Below is a small trained network, with its code and all its weights. Each question gives an input and a target symbol and asks what happens when units are switched off, that is, made to give their printed mean instead of their output.

import numpy as np


def w(rows, s, z=0):
    codes = np.array(rows[::2]) - 128.0
    scale = np.full(codes.shape[1], s)
    scale[-1] = z or s
    return codes * scale


def f(y):
    return y / 2 * (1 + np.tanh(0.7978845608 * (y + 0.044715 * y**3)))


def softmax(a):
    e = np.exp(a - a.max(-1, keepdims=True))
    return e / e.sum(-1, keepdims=True)


def log_softmax(a):
    a = a - a.max(-1, keepdims=True)
    return a - np.log(np.exp(a).sum(-1, keepdims=True))


def net(x, mask):
    ids = ['ΓΔΘαζηλτω'.index(c) for c in x.split()]
    T = len(ids)
    res = E[ids] + P[:T]
    q, k, v = (res @ M[0].T for M in (Q, K, V))
    z = softmax(np.where(np.tri(T) > 0, q @ k.T / 2**0.5, -1e9)) @ v
    res = res + np.where(mask[0], z, O[0][:, -1]) @ O[0][:, :-1]
    y = f(res @ A[0][:, :-1].T + A[0][:, -1])
    res = res + np.where(mask[1:17], y, B[0][:, -1]) @ B[0][:, :-1]
    return log_softmax(res[-1] @ U[:, :-1].T + U[:, -1])


Q, K, V, O, A, B = {}, {}, {}, {}, {}, {}
E = w([
[202,60,133,126],'Γ',
[88,188,150,66],'Δ',
[85,127,202,182],'Θ',
[166,167,53,167],'α',
[208,127,83,110],'ζ',
[126,130,153,66],'η',
[149,249,75,127],'λ',
[143,107,77,69],'τ',
[103,120,123,182],'ω',
],0.015)
P = w([
[62,243,154,187],'0',
[190,121,180,42],'1',
[71,1,18,105],'2',
[161,117,136,177],'3',
[218,114,203,40],'4',
[116,34,66,122],'5',
],0.0081)
Q[0] = w([
[112,132,2,223],'h0',
[41,74,112,172],'h0',
],0.007)
K[0] = w([
[140,14,153,46],'h0',
[220,20,3,47],'h0',
],0.0065)
V[0] = w([
[159,166,89,159],'h0',
[113,75,151,249],'h0',
],0.015)
O[0] = w([
[254,181,145,222,253],'h0',
[53,91,123,213,24],'h0',
],0.0085,0.0022)
A[0] = w([
[135,199,5,113,219],'n0',
[180,132,92,143,182],'n1',
[133,54,149,146,207],'n2',
[163,1,87,140,248],'n3',
[95,117,28,105,102],'n4',
[38,147,176,112,89],'n5',
[131,104,41,106,80],'n6',
[159,65,65,132,101],'n7',
[84,130,37,102,108],'n8',
[140,115,121,195,255],'n9',
[161,175,195,95,225],'n10',
[68,146,81,108,241],'n11',
[96,149,110,236,29],'n12',
[140,32,140,85,112],'n13',
[161,63,48,129,101],'n14',
[33,165,105,124,234],'n15',
],0.0095,0.0043)
B[0] = w([
[111,68,177,95,255],'n0',
[83,162,158,171,204],'n1',
[85,159,53,130,167],'n2',
[33,195,119,132,212],'n3',
[217,165,138,217,151],'n4',
[185,148,146,95,143],'n5',
[194,254,208,181,149],'n6',
[135,204,148,130,156],'n7',
[200,115,131,199,148],'n8',
[49,108,108,154,197],'n9',
[153,125,77,131,229],'n10',
[172,8,131,110,168],'n11',
[113,163,194,71,162],'n12',
[29,172,148,28,155],'n13',
[112,178,182,136,164],'n14',
[163,73,139,99,170],'n15',
],0.0067,0.008)
U = w([
[95,152,114,78,144],'Γ',
[129,101,127,61,150],'Δ',
[84,81,126,106,254],'Θ',
[140,173,132,165,26],'α',
[120,164,164,124,82],'ζ',
[110,127,115,49,117],'η',
[175,115,102,141,212],'λ',
[106,139,247,78,33],'τ',
[105,109,54,144,218],'ω',
],0.011,0.0029)

Each question gives the input, a string of symbols that net reads in full, and the target symbol t.
The units are the heads (2 rows each of Q, K, V and O) and the neurons (one row each of A and B). Each row of codes is followed by its name. A weight is (code - 128) times the scale printed after its matrix; where a second scale follows, it is the last column's (O, A, B and U).
mask holds one flag per unit, heads first, then neurons. A switched-off unit (its flag False) gives its mean, the last column of its rows in O or B, instead of its output. The means were averaged over made-up inputs and are rounded, as every weight is.
A unit's drop is (log p(t) with every unit on - log p(t) with that unit switched off) / (log p(t) with every unit on - log p(t) with every unit switched off).
The circuit of an input: a set's keep is (log p(t) with only the set's units on - log p(t) with every unit switched off) / (log p(t) with every unit on - log p(t) with every unit switched off). Starting from the 12 units with the biggest drops (on a tie, the unit counted first), units are removed one at a time, each time the one whose removal leaves the highest keep (on an exact tie, the one counted first), for as long as the keep stays at least 0.8.
circuit, biggest first: the units of the circuit, biggest drop first
top k neurons: the k neurons with the biggest drops, biggest first
drop when u is switched off: that unit's drop, to one decimal
input α α Γ, target Γ: top 3 neurons -> (n13, n3, n2)
input λ λ ζ Γ λ, target λ: circuit, biggest first -> (h0, n10)
input λ λ λ α τ, target λ: circuit, biggest first -> (h0)
input η α α, target α: circuit, biggest first -> (n6, n4, n14)
input Δ Γ λ, target λ: top 2 neurons -> (n4, n8)
input λ ζ α α Θ, target λ: top 2 neurons -> (n10, n3)
input Δ ζ η Γ Γ, target η: top 2 neurons -> (n13, n10)
input η ζ Δ η λ Γ, target Γ: top 2 neurons -> (n3, n13)
input λ Γ ω Δ Δ, target λ: drop when n4 is switched off -> 0.0
input ω τ Δ, target Δ: drop when h0 is switched off -> 0.4
input Θ α λ λ α α, target α: drop when n14 is switched off -> 0.1
input Θ ω ω η Γ, target Θ: drop when n6 is switched off -> 0.1
